Here is a tiny trained network, its code and every weight. The questions are about switching its units off for an input and a class, where a switched-off unit gives its printed mean instead of its output.

import numpy as np


def w(rows, s, z=0):
    codes = np.array(rows[::2]) - 128.0
    scale = np.full(codes.shape[1], s)
    scale[-1] = z or s
    return codes * scale


def norm(h):
    return h / np.sqrt((h * h).mean(-1, keepdims=True) + 1e-5)


def f(y):
    return y / 2 * (1 + np.tanh(0.7978845608 * (y + 0.044715 * y**3)))


def log_softmax(a):
    a = a - a.max(-1, keepdims=True)
    return a - np.log(np.exp(a).sum(-1, keepdims=True))


def net(x, mask):
    res = np.array(x, float).reshape(1, 2) / 4 @ E
    u = 0
    for l in range(4):
        y = f(norm(res) @ A[l][:, :-1].T + A[l][:, -1])
        res = res + np.where(mask[u : u + 3], y, B[l][:, -1]) @ B[l][:, :-1]
        u += 3
    return log_softmax(norm(res)[-1] @ U[:, :-1].T + U[:, -1])


A, B = {}, {}
E = w([
[147,118,181,154,179],'x0',
[251,118,167,123,112],'x1',
],0.013)
A[0] = w([
[100,145,124,122,210,187],'L0N0',
[98,171,244,164,169,4],'L0N1',
[58,164,93,98,122,81],'L0N2',
],0.011,0.0034)
B[0] = w([
[162,50,111,189,182,218],'L0N0',
[78,72,135,146,11,198],'L0N1',
[176,161,116,147,110,254],'L0N2',
],0.011,0.0046)
A[1] = w([
[111,227,45,134,82,189],'L1N0',
[156,210,216,112,103,34],'L1N1',
[2,163,164,180,170,253],'L1N2',
],0.0081,0.00064)
B[1] = w([
[116,103,199,81,146,252],'L1N0',
[124,99,16,192,132,183],'L1N1',
[155,113,118,1,234,214],'L1N2',
],0.0099,0.0041)
A[2] = w([
[90,89,201,38,49,187],'L2N0',
[2,208,53,70,117,250],'L2N1',
[143,204,222,70,231,122],'L2N2',
],0.0074,0.0017)
B[2] = w([
[116,123,156,182,118,252],'L2N0',
[173,57,162,121,155,239],'L2N1',
[134,249,56,112,85,182],'L2N2',
],0.013,0.0034)
A[3] = w([
[199,137,129,110,161,137],'L3N0',
[133,69,119,107,92,227],'L3N1',
[109,160,44,255,103,252],'L3N2',
],0.013,0.0022)
B[3] = w([
[42,49,70,57,230,248],'L3N0',
[84,192,207,192,167,253],'L3N1',
[107,251,30,64,41,208],'L3N2',
],0.011,0.0047)
U = w([
[132,72,86,67,212,250],'0',
[124,63,250,166,124,128],'1',
[90,192,90,125,80,2],'2',
],0.017,0.0024)

Each question gives the input, the list of numbers given to net, and the class t.
The units are the neurons (one row each of A and B). Each row of codes is followed by its name. A weight is (code - 128) times the scale printed after its matrix; where a second scale follows, it is the last column's (A, B and U).
mask holds one flag per neuron, layer by layer. A switched-off neuron (its flag False) gives its mean, the last column of its row in B, instead of its output. The means were averaged over made-up inputs and are rounded, as every weight is.
A unit's drop is (log p(t) with every unit on - log p(t) with that unit switched off) / (log p(t) with every unit on - log p(t) with every unit switched off).
The circuit of an input: a set's keep is (log p(t) with only the set's units on - log p(t) with every unit switched off) / (log p(t) with every unit on - log p(t) with every unit switched off). Starting from all 12 units, units are removed one at a time, each time the one whose removal leaves the highest keep (on an exact tie, the one counted first), for as long as the keep stays at least 0.8.
circuit, biggest first: the units of the circuit, biggest drop first
unit that matters most: the unit with the biggest drop
top k neurons: the k neurons with the biggest drops, biggest first
k most important neurons of layer l: the k neurons of layer l with the biggest drops, biggest first
drop when u is switched off: that unit's drop, to one decimal
input [3,7], class 0: unit that matters most => L3N0
input [-6,-5], class 1: top 2 neurons => L2N1; L0N2
input [-8,6], class 1: circuit, biggest first => L3N2; L3N1
input [-2,-3], class 2: top 4 neurons => L2N2; L1N0; L0N1; L0N2
input [-2,2], class 2: top 2 neurons => L0N0; L1N2
input [2,0], class 2: top 3 neurons => L0N1; L3N2; L1N0
input [3,-3], class 2: top 3 neurons => L1N0; L0N0; L2N1
input [1,2], class 2: top 2 neurons => L0N0; L1N1
input [0,-3], class 2: top 2 neurons => L0N2; L3N2
input [-4,0], class 1: top 2 neurons => L0N0; L1N2
input [5,-2], class 1: 2 most important neurons of layer 0 => L0N1; L0N2
input [2,-1], class 2: top 3 neurons => L0N1; L3N2; L1N0
input [-7,4], class 1: top 2 neurons => L2N2; L3N2
input [8,8], class 0: top neuron => L3N0
input [-3,-3], class 2: top 3 neurons => L2N2; L1N0; L0N1
input [-2,-2], class 2: top 3 neurons => L1N0; L0N2; L2N2
input [-8,7], class 1: 2 most important neurons of layer 0 => L0N2; L0N0
input [-3,3], class 2: 2 most important neurons of layer 1 => L1N2; L1N1
input [2,-3], class 2: 2 most important neurons of layer 3 => L3N2; L3N0
input [-1,-1], class 2: top neuron => L2N2
input [7,7], class 0: 2 most important neurons of layer 3 => L3N0; L3N1
input [2,7], class 0: drop when L3N0 is switched off => 0.3
input [-4,1], class 1: drop when L0N0 is switched off => 0.2
input [4,7], class 0: drop when L3N0 is switched off => 0.6
input [5,6], class 0: drop when L3N0 is switched off => 1.1
